Each row has a name. After each piece below comes the name of the row it's from, unless a question asks for something else. Each question is about the rows just above it. Places in a row count from 0.

[167 149  76 127  76  76 135 153] : J726
[142 135 123 128 124 110 131 138] : J706
[118  75 167 127 135 153 115 149] : J647
[167 146 115 127 118  76 135 153] : J446
[209 160 104 128 109  42 142 172] : J951
[209 128 142 173  42 160 104 109] : J41
[128 135 138 110 123 124 141 131] : J759
[198 156 107 135 112  52 140 169] : J387
[141 132 125 129 126 118 130 134] : J665
q: [209 128 142 173] -> J41
The row named J647: -> [118  75 167 127 135 153 115 149]
Put [110 123 124 128 131 135 138 141] back in order: which row is it? -> J759
Which row holds these entries in another order? [160 104 128 109  42 142 172 209] -> J951
Which row holds these entries in another order? [127 149 135  76  76 167  76 153] -> J726
Put [138 131 110 124 128 123 135 142] back in order: which row is it? -> J706
At which places does J726 hold [76]? -> 2 4 5

[159 117 135 119 145 110 157] = J206
[210 140 121 136 133 127 128] = J962
[103 115 114 156 133 114  97] = J498
[110 117 119 135 145 157 159] is which row reordered? -> J206
The row with [103 115 114] is -> J498
The row named J962: -> [210 140 121 136 133 127 128]

[128 204 123 133 117 127] : J391
[128 182 137 106 126 125] : J182
[130 148 153 109 130 128] : J585
[129  97 118 144 139 132] : J885
[129 186 120 105 125 126] : J405
[130 149 153 109 130 129] : J352
[129  97 118 144 145 127] : J493
[129 133 101 111 123 129] : J217
[131 129 101 126 112 130] : J91
[131 129 117 126 112 130] : J746
The row named J91: -> [131 129 101 126 112 130]
The row named J493: -> [129  97 118 144 145 127]
The row named J585: -> [130 148 153 109 130 128]

[147 169 111  89 155  41]  J549
[147  90 155  41 169 111]  J288
[155  88  41 169 147 111]  J142
The row named J288: -> [147  90 155  41 169 111]
q: [111  89 155  41] -> J549
q: [169 147 111] -> J142
Which row holds these entries in another order? [ 89 111 155 147  41 169] -> J549
Put [ 41  89 111 147 155 169] back in order: which row is it? -> J549
Where do [155  88  41 169 147] appear? -> J142
Where do [ 88  41 169 147 111] appear? -> J142

[167 117 134 138 117 172 104  94 175] = J489
[133 167 117 134 138 117 172 104  94] = J364
[123 117 172 123  94 175 123 146  95] = J897
[117 139 138 117 172 104  94 175 123] = J718
[173  52 133 167 117 134 138 117 172] = J735
Every place of [138] in J718: -> 2
q: [133 167 117 134 138 117 172 104  94] -> J364
q: [117 139 138 117 172 104  94 175 123] -> J718
Every place of [123] in J897: -> 0 3 6

[120 133 118 136 137 120 135 134 135 130 128 121 132 117 120 119 107] : J101
[104 179 145 163 112 163 110 209 111 149 164 163 112 112 206 163 181] : J696
[112 179 112 112 209 163 163 181 110 112 206 163 164 149 163 104 145] : J72
At which places does J696 hold [112]? -> 4 12 13
Put [145 104 163 149 164 163 206 112 110 181 163 163 209 112 112 179 112] back in order: which row is it? -> J72
At which places does J72 hold [163]? -> 5 6 11 14
Every place of [120] in J101: -> 0 5 14
q: [112 179 112 112 209 163 163] -> J72
Which row holds these entries in another order? [145 209 206 112 163 181 163 110 163 104 179 112 112 149 112 164 163] -> J72

[ 91 138 144 142 115] -> J659
[130 151 150 131 130] -> J344
[169 157 152 121  95] -> J704
[130 150 144 136 109] -> J75
[151 129  52 116 124] -> J760
[ 51  80 114  51  51] -> J938
The row named J760: -> [151 129  52 116 124]
The row with [152 121] is -> J704
The row named J75: -> [130 150 144 136 109]
At which places does J938 hold [51]? -> 0 3 4
Places of [150] in row J344: -> 2
Which row holds these entries in another order? [116 124 151 129  52] -> J760

[130 126 120 120 119 127 144 140 134 155 119 135 123 109  93 127 120 154
 137 130 131 131 131 133 126 126 105 132] = J525
[120 134 152 155 131 131 131 100 117  50 152 119  62 159 170 126 127  93
 109 117 106 121 127 107 136 135 131 137] = J707
[134 131  93 109 126 155 131 106 107 152 170 131 120 100 127 153 127 117
 131  50  62 136 135 119 121 137 159 117] = J534
[132 124 128 111 124 126 129 144 136 175 113 135 162 108  98 129 126 153
 139 135 141 133 128 137 123 124 104 124] = J376
[129 128 100 130 102 130 177 142 137 137 120 141  53  96  61 124 104 172
 140 123 151 130 137 131 129 129  88 150] = J979
[131 125 133 117 131 126 118 136 132 157 120 130 165 119 119 129 131 139
 133 134 138 131 127 132 124 125 119 121] = J80
[127 129 108 135 111 130 160 132 131 117 128 134  63 114  93 125 112 148
 132 122 118 128 134 126 131 130 110 145] = J686
At which places does J707 hold [155]? -> 3
Every place of [152] in J707: -> 2 10
q: [127 120 154 137 130 131 131 131 133 126 126 105] -> J525
[ 50  62  93 100 106 107 109 117 117 119 120 121 126 127 127 131 131 131
 131 134 135 136 137 152 152 155 159 170] is which row reordered? -> J707
Which row holds [100 130]? -> J979
The row named J525: -> [130 126 120 120 119 127 144 140 134 155 119 135 123 109  93 127 120 154
 137 130 131 131 131 133 126 126 105 132]

[178 105  77 102  75 151 119 136]  J944
[ 99  73 112 133 168  89  80 150]  J137
[ 73  99 112 133 168 150  89  81]  J516
[134 138 125 152  84 175 190 163]  J508
[190 113 162 182 148 116 158 105]  J773
[182 116 113 162 190 148 104 158]  J104
[104 140  66 165 122 155 160 175]  J146
[155 171  53 144 108 150 129 105]  J436
Put [162 182 148 116 158 105 190 113] back in order: which row is it? -> J773
The row named J146: -> [104 140  66 165 122 155 160 175]
Put [ 73  81  89  99 112 133 150 168] back in order: which row is it? -> J516
[105 148 182 116 162 158 113 190] is which row reordered? -> J773

[ 92 174 174 112 165] : J529
[158 149 106 187 104] : J9
[162 159 120 171  99] : J701
[157 188 130 188 111] : J6
[160  86 164 102 160] : J631
[154 126 103 191 103] : J255
[165 153 112 174  92] : J272
[129 160 110 164  86] : J556
[150 142 169 149  77] : J211
[162 159 120 168  99] : J59
Put [ 92 112 153 165 174] back in order: which row is it? -> J272
The row named J6: -> [157 188 130 188 111]
Which row holds these entries in another order? [ 86 129 160 110 164] -> J556
At which places does J6 hold [130]? -> 2
Places of [103] in row J255: -> 2 4
Places of [112] in row J529: -> 3
The row named J529: -> [ 92 174 174 112 165]

[149 119 118 130 154 152 143 143 139 154 127 106 102 159 133  93 156  99
 122  95 121 138 121  96 121 142 122 130 130 146 121 130 134 160 150 143
 108 137 149 132 120 139 139  96 149 148 109 144] -> J278
[ 89 134 149 119  81  81  92 193  97  72 122 169 169  70 118 193  68  86
 129 193 192 108 140 177 113  95  97 112 117  96 172 119 109  64  86 101
 171 120  93 123 153 107  97 194  86  86 162  91] -> J793
[124 128 131 125 123 126 126 133 126 126 126 133 131 123 129 134 122 132
 127 133 132 128 132 135 128 123 124 128 127 124 132 131 125 122 124 125
 131 126 125 129 129 128 125 132 126 124 130 126] -> J13
[128 129 128 130 130 128 131 126 128 128 130 125 130 130 127 125 131 125
 130 128 127 128 125 123 128 131 130 132 126 130 128 125 131 130 129 127
 128 127 128 126 127 128 132 126 127 130 133 132] -> J510
[127 124 127 123 123 128 123 128 126 129 124 131 122 124 129 129 124 129
 122 125 127 129 131 131 127 123 123 120 128 123 125 132 123 124 125 128
 126 129 128 130 129 128 121 129 130 122 118 121] -> J782
[119 127 132 127 118 120 125 136 117 118 127 133 132 117 127 134 120 133
 127 137 136 127 129 127 123 123 122 125 119 120 132 126 125 117 118 120
 136 125 121 127 131 127 124 137 122 117 134 125] -> J223
[131 128 123 127 132 132 130 120 133 133 127 122 124 133 127 121 132 121
 128 120 119 127 126 128 128 129 130 130 131 130 125 129 128 133 132 130
 120 125 129 126 122 127 130 118 130 133 123 130] -> J31
Put [125 121 127 131 127 124 137 122 117 134 125 119 127 132 127 118 120 125
 136 117 118 127 133 132 117 127 134 120 133 127 137 136 127 129 127 123
 123 122 125 119 120 132 126 125 117 118 120 136] back in order: which row is it? -> J223
At which places does J278 hold [121]? -> 20 22 24 30
The row named J278: -> [149 119 118 130 154 152 143 143 139 154 127 106 102 159 133  93 156  99
 122  95 121 138 121  96 121 142 122 130 130 146 121 130 134 160 150 143
 108 137 149 132 120 139 139  96 149 148 109 144]
Places of [86] in row J793: -> 17 34 44 45
Which row holds [130 129 128]? -> J782

[100 112 138 112 147 124 137 112 116 108 144 103 137 184 147 153 175 117
  69 122 126 103 137 116 142 178]  J495
[100 148 138 177 147 124 137 112 143 108 144 103 137 184 162 153 175 183
  69  92 156 103 148 124 114 157]  J765
[ 91 160 157 104 122 107  93 115 170 106 173 103 127 168 148 130 185 186
 108 101 114 128 126 150 117 132]  J354
Places of [103] in row J765: -> 11 21
Every place of [116] in J495: -> 8 23
Places of [112] in row J495: -> 1 3 7
Which row holds these entries in another order? [103 137 116 142 178 100 112 138 112 147 124 137 112 116 108 144 103 137
 184 147 153 175 117  69 122 126] -> J495

[135 173 131  89 119]  J594
[133 104 139 126 113]  J130
[119 179 117 132 153]  J697
[117 188 120 129 156]  J528
[113 133 103 126 139]  J927
[136  59 133 131 102]  J649
Where do [119 179 117] appear? -> J697
[139 126 113 133 104] is which row reordered? -> J130

[105 120 141 139 133 147 118 110 117  95 109 176 154 141 167 120 111 142
 114 145 126 155 162  93 146 133 158  83 188 106  82  89 154 128 170 132
 110 119 109 119 116 143 123 145 124 134 143 105  99 122 127 141 153 129
 103 142 125 133 106] = J559
[144 123 128 118 135 160 182 165 121 142 110 166 135 132 109 145  96 109
 118 158 111 141 120 162 125 139 141 135  97 164 102 134 119 122 125 102
 104 125 149  99 109 164 106 160 141 116 133 100 110 150 133 119 196 155
 112 160 130 120 117] = J109
[104 106 100 115 138 104 137 132 150 148 134 131 139  98 125 101 123 115
 137 136 178 148 121 135 127 122 137 117 113 146 138 154 110 166 120 125
 130 102 125 134 118  97 153 139 122 152 146 125 132 126 125 130 124 115
 129 137 149 123 110] = J591
[107 108 124 139 115 130 143 109 116 150 136 160 101 123 114 133 158 129
 150 139 145 113 154 142 137 120  99 132 115 108 156 168 143 118 123 125
 134 106 139 157 125  60 132 103 125 145 127 134 108 137 102  88 105 147
 139 145 133 122 111] = J695
[ 99 122 127 141 153 129 100 142 117  95 109 176 154 141 167 120 111 142
 114 145  99 155 162  93 146 133 158  83 188 106  82  89 154 128 170 132
 117 123 147  95 126 114 116 168 117  99  99 123 140 103 127  99 176 110
 122 178 136 121  90] = J274
[133 120 196  94 121 115 144 159 108 135 107 117 166  92 144  86 101 109
 151 131 152 178 129 165 125 107 130 127 126 144  94 130 136 163 113 120
 135 131 133  98 114 129 142 147 150 127 150 130 132 167 161 158 175 152
 123 152 177 117 146] = J994
Where do [133 119 196] appear? -> J109
The row with [115 129] is -> J591
[ 99 122 127 141 153 129 103 142] is in which row? -> J559
Every place of [99] in J274: -> 0 20 45 46 51

[124 113 140 135 141 145 144 144 132 129 150 108 145 130 144 133 139 138
 109 134 147 130 137 145 139 130 108 110 140 136 133 112 110 135 145 152
 107 135 139 131 142 144 137 145 142] : J475
[141 133 118 128 122 128 121 125 116 131 134 129 122 119 134 136 131 136
 131 118 134 119 119 118 139 131 130 127 128 119 133 132 130 135 133 134
 131 134 131 135 133 127 139 128 122] : J172
[147 128 105 134 122 117 116 116 109 129 126 124 113 113 127 135 124 139
 124 112 128 114 110 104 141 128 125 119 127 111 135 124 122 132 124 126
 127 137 125 141 130 125 141 119 114] : J350
[140 125 120 135 132 128 128 129 118 139 142 139 127 119 134 132 130 141
 122 120 141 119 121 122 143 128 121 119 133 121 133 123 122 133 132 143
 122 139 130 139 140 137 143 139 126] : J316
[131 125 116 127 120 117 116 114 118 130 112 126 113 120 121 129 123 126
 125 119 116 140 116 112 124 128 127 125 120 117 131 123 123 127 119 112
 129 125 123 129 119 118 125 119 116] : J19
[147 128 105 134 122 117 116 116 109 129 126 124 113 113 127 135 124 139
 124 112 128 114 110 104 141 128 125 119 127  90 124 107 100  99  63 189
 116 213  84 213 201 204 209  71 107] : J912
[132 127 117 130 125 118 122 120 122 126 119 127 119 124 120 126 122 127
 126 123 121 124 121 116 128 125 127 124 125 122 127 125 125 124 120 119
 128 128 122 131 123 123 128 119 121] : J423
[130 110 121 141 143 124 140 135 126 118 141 104 134 125 124 121 122 137
 104 128 138 126 128 125 140 117 104 102 139 128 124 105 104 121 123 141
 106 137 122 137 137 142 137 124 134] : J617
[137 130 122 129 126 130 126 129 121 129 136 126 127 123 134 133 130 134
 127 123 134 123 124 123 137 129 126 124 131 124 131 128 127 133 133 135
 126 133 131 133 133 130 136 130 126] : J305
At which places does J316 hold [139]? -> 9 11 37 39 43
The row with [209  71 107] is -> J912
Every place of [135] in J912: -> 15

[118 131 123 112 112 131 124 111 118 128 137 133 111 136 138]  J555
[122 117 110 196 138 104 133 116 135 111 112 135 209  88 135]  J140
[123 136 131 112 112 136 128 136 133 118 124 112 111 118 136]  J375
Put [133 137 112 123 136 118 118 112 138 131 131 128 111 124 111] back in order: which row is it? -> J555
Which row holds these entries in another order? [124 136 118 136 133 118 123 112 112 136 128 112 131 136 111] -> J375
q: [123 136 131] -> J375
Places of [136] in row J375: -> 1 5 7 14
The row named J375: -> [123 136 131 112 112 136 128 136 133 118 124 112 111 118 136]

[146 174 100 132 153 145] : J976
[162 121 113 135 132 132] : J817
[162 121  98 163 163 183] : J175
[132 153 145 145 100 174] : J269
[100 132 145 146 153 174] is which row reordered? -> J976
q: [162 121 113 135 132 132] -> J817
[174 132 153 145 145 100] is which row reordered? -> J269
[100 132 153 145 146 174] is which row reordered? -> J976

[ 64 109 156 122 112] -> J23
[112 156  63 122 109] -> J167
[125 151 128 137 111] -> J414
[111 125 128 137 151] is which row reordered? -> J414
Which row holds these entries in another order? [122 112  64 109 156] -> J23

